Look-ups in named tables: a row name and a column name give one cell, copied from the table.

Table Gomidu
         Liguda  Fenogid  Dopadi  Nibun  Forun  Mezela  Salam  Tifol  Gagi
Fevozit     130      156     106    146    134     109    147    173   136
Lovuta      123      140     125    143    139     126    154    150   131
Kekedop      38      129      37    145    118      43    204    190    77
Lupesiv     102      113     141    140    142     139    172    121   117

Gagi of Fevozit: 136
Dopadi of Lupesiv: 141
Dopadi of Kekedop: 37
Liguda of Lovuta: 123
Liguda of Kekedop: 38
Gagi of Lupesiv: 117
Mezela of Fevozit: 109
Forun of Lovuta: 139
Forun of Lupesiv: 142
Salam of Kekedop: 204
Fenogid of Fevozit: 156
Tifol of Fevozit: 173
Nibun of Lovuta: 143
Salam of Lupesiv: 172
Tifol of Lupesiv: 121
Salam of Lovuta: 154
Nibun of Kekedop: 145
Tifol of Lovuta: 150
Row with the largest Tifol: Kekedop

Vipun
          Siz  Fegami   Seze  Noluko  Lubit   Susi  Pevoz    Pep
Lub     70440   53122  66103   57701  68399  46385  51468  60445
Romefa  52162   47698  50800   55898  46377  46819  42488  46537
Kirevi  44009   42863  41705   30700  51559  51927  54970  75204
Saf     48929   44468  52276   49354  34375  39154  33369  58102
Mik     46864   45935  27826   65132  44848  45404  55706  49645
Kob     37589   53630  43792   43145  50688  52955  57677  30325
Ramo    66843   41757  61166   45147  43110  32733  42764  68700
Dit     38826   50484  22370   54161  58726  72394  48226  46749
Loler   27684   50717  43964   42012  42649  49111  46552  32550
Tus     43062   41915  36540   31568  54344  54559  58159  67866
Kan     39632   37694  28993   52680  37569  46230  75014  62912

Ramo, Noluko: 45147
Kan, Susi: 46230
Kirevi, Fegami: 42863
Loler, Pevoz: 46552
Mik, Susi: 45404
Saf, Susi: 39154

Bep
fields: Kozodam, Gok, Zuz, Mal, Dutikid, Volador, Dizasi
Vod: [86, 73, 110, 140, 105, 113, 105]
Buz: [43, 117, 71, 89, 201, 97, 93]
Bul: [120, 104, 72, 111, 77, 106, 113]
Vimis: [50, 137, 64, 85, 169, 85, 93]
Tumog: [68, 123, 75, 104, 97, 80, 111]
Vap: [98, 135, 104, 76, 136, 111, 94]
Vop: [30, 120, 75, 100, 178, 86, 77]
Penobop: [104, 117, 106, 93, 110, 118, 111]
Liki: [94, 91, 89, 148, 97, 98, 112]
Vum: [110, 123, 103, 97, 111, 114, 122]
Tiv: [97, 73, 79, 160, 94, 123, 137]
Takot: [80, 140, 52, 94, 208, 78, 91]
Vido: [26, 103, 77, 110, 162, 84, 88]
Metizab: [47, 134, 70, 89, 207, 79, 61]

Dutikid of Vap: 136
Mal of Penobop: 93
Dizasi of Tumog: 111
Dutikid of Vop: 178
Dizasi of Takot: 91
Dutikid of Vod: 105
Kozodam of Bul: 120
Mal of Vido: 110
Dutikid of Vido: 162
Dizasi of Vum: 122
Volador of Vod: 113

Bonob:
cols = Sepepi, Rurovi, Tarefep, Bar, Tik, Lolasuz, Neso, Vorosik
Suk: [5.39, 4.69, 7.57, 5.95, 6.20, 7.09, 7.45, 7.51]
Fato: [9.07, 7.36, 5.26, 9.08, 5.25, 8.39, 6.19, 8.83]
Nozov: [7.94, 5.55, 6.18, 6.34, 6.80, 7.26, 6.61, 6.98]
Momis: [5.90, 6.92, 6.74, 2.84, 7.52, 8.08, 6.86, 5.83]
Sadifuv: [6.89, 9.87, 8.26, 3.56, 5.82, 5.35, 9.93, 5.79]
Surizo: [4.06, 6.58, 7.74, 4.78, 7.70, 7.17, 5.31, 5.78]
Rafu: [1.99, 5.88, 4.25, 7.40, 7.09, 6.56, 5.90, 2.87]

Tarefep of Momis: 6.74
Tarefep of Surizo: 7.74
Tik of Rafu: 7.09
Bar of Fato: 9.08
Tik of Sadifuv: 5.82
Tarefep of Suk: 7.57
Sepepi of Rafu: 1.99
Tik of Suk: 6.20
Neso of Fato: 6.19
Which row has the largest Neso? Sadifuv

Gif =
	Nusu	Soru	Kuv	Sud	Gobofi	Viputu	Rafomud	Furis	Let
Nezi	183	141	119	160	133	235	137	198	168
Tomi	148	172	191	210	138	146	128	243	159
Zorir	105	204	164	160	148	207	82	161	253
Sepe	213	158	134	150	200	126	149	165	192
Tafimi	194	182	177	174	82	126	202	42	143

Soru of Tomi = 172
Nusu of Nezi = 183
Soru of Sepe = 158
Sud of Zorir = 160
Sud of Tomi = 210
Gobofi of Sepe = 200

Gurid =
|  | Ges | Kevis |
|---|---|---|
| Lat | 16 | 42 |
| Tib | 7 | 40 |
| Fuguve | 98 | 53 |
| Munet | 42 | 32 |
| Vuz | 33 | 63 |
| Gitab | 24 | 47 |
| Sidu | 57 | 45 |

Kevis of Tib: 40
Ges of Sidu: 57
Kevis of Sidu: 45
Kevis of Lat: 42
Kevis of Munet: 32
Ges of Munet: 42
Kevis of Vuz: 63
Ges of Vuz: 33
Ges of Tib: 7
Ges of Lat: 16
Ges of Fuguve: 98
Ges of Gitab: 24
Kevis of Fuguve: 53
Kevis of Gitab: 47

Vivaros =
|  | Madu | Gugo | Gaton | Sabo | Motenar | Rupebu |
|---|---|---|---|---|---|---|
| Sino | 918 | 160 | 836 | 939 | 332 | 843 |
| Sonamo | 945 | 411 | 827 | 922 | 396 | 863 |
| Surogar | 915 | 484 | 791 | 935 | 681 | 729 |
| Rabe | 957 | 507 | 900 | 906 | 547 | 889 |
| Sabader | 962 | 691 | 980 | 892 | 713 | 927 |
| Gimatos | 902 | 263 | 799 | 953 | 619 | 714 |
| Vuvetat | 913 | 451 | 804 | 961 | 915 | 645 |
| Refel | 932 | 777 | 992 | 931 | 963 | 915 |
| Ner | 907 | 425 | 775 | 952 | 830 | 643 |

What is the Sabo of Gimatos in Vivaros? 953
What is the Rupebu of Ner in Vivaros? 643
What is the Madu of Surogar in Vivaros? 915
What is the Gaton of Rabe in Vivaros? 900
What is the Motenar of Refel in Vivaros? 963
What is the Madu of Vuvetat in Vivaros? 913
What is the Sabo of Surogar in Vivaros? 935
What is the Motenar of Vuvetat in Vivaros? 915
What is the Sabo of Rabe in Vivaros? 906
What is the Gugo of Sino in Vivaros? 160
What is the Madu of Refel in Vivaros? 932
What is the Rupebu of Vuvetat in Vivaros? 645
What is the Gugo of Surogar in Vivaros? 484
What is the Gugo of Sonamo in Vivaros? 411
What is the Gaton of Gimatos in Vivaros? 799
What is the Gaton of Ner in Vivaros? 775
What is the Rupebu of Sabader in Vivaros? 927

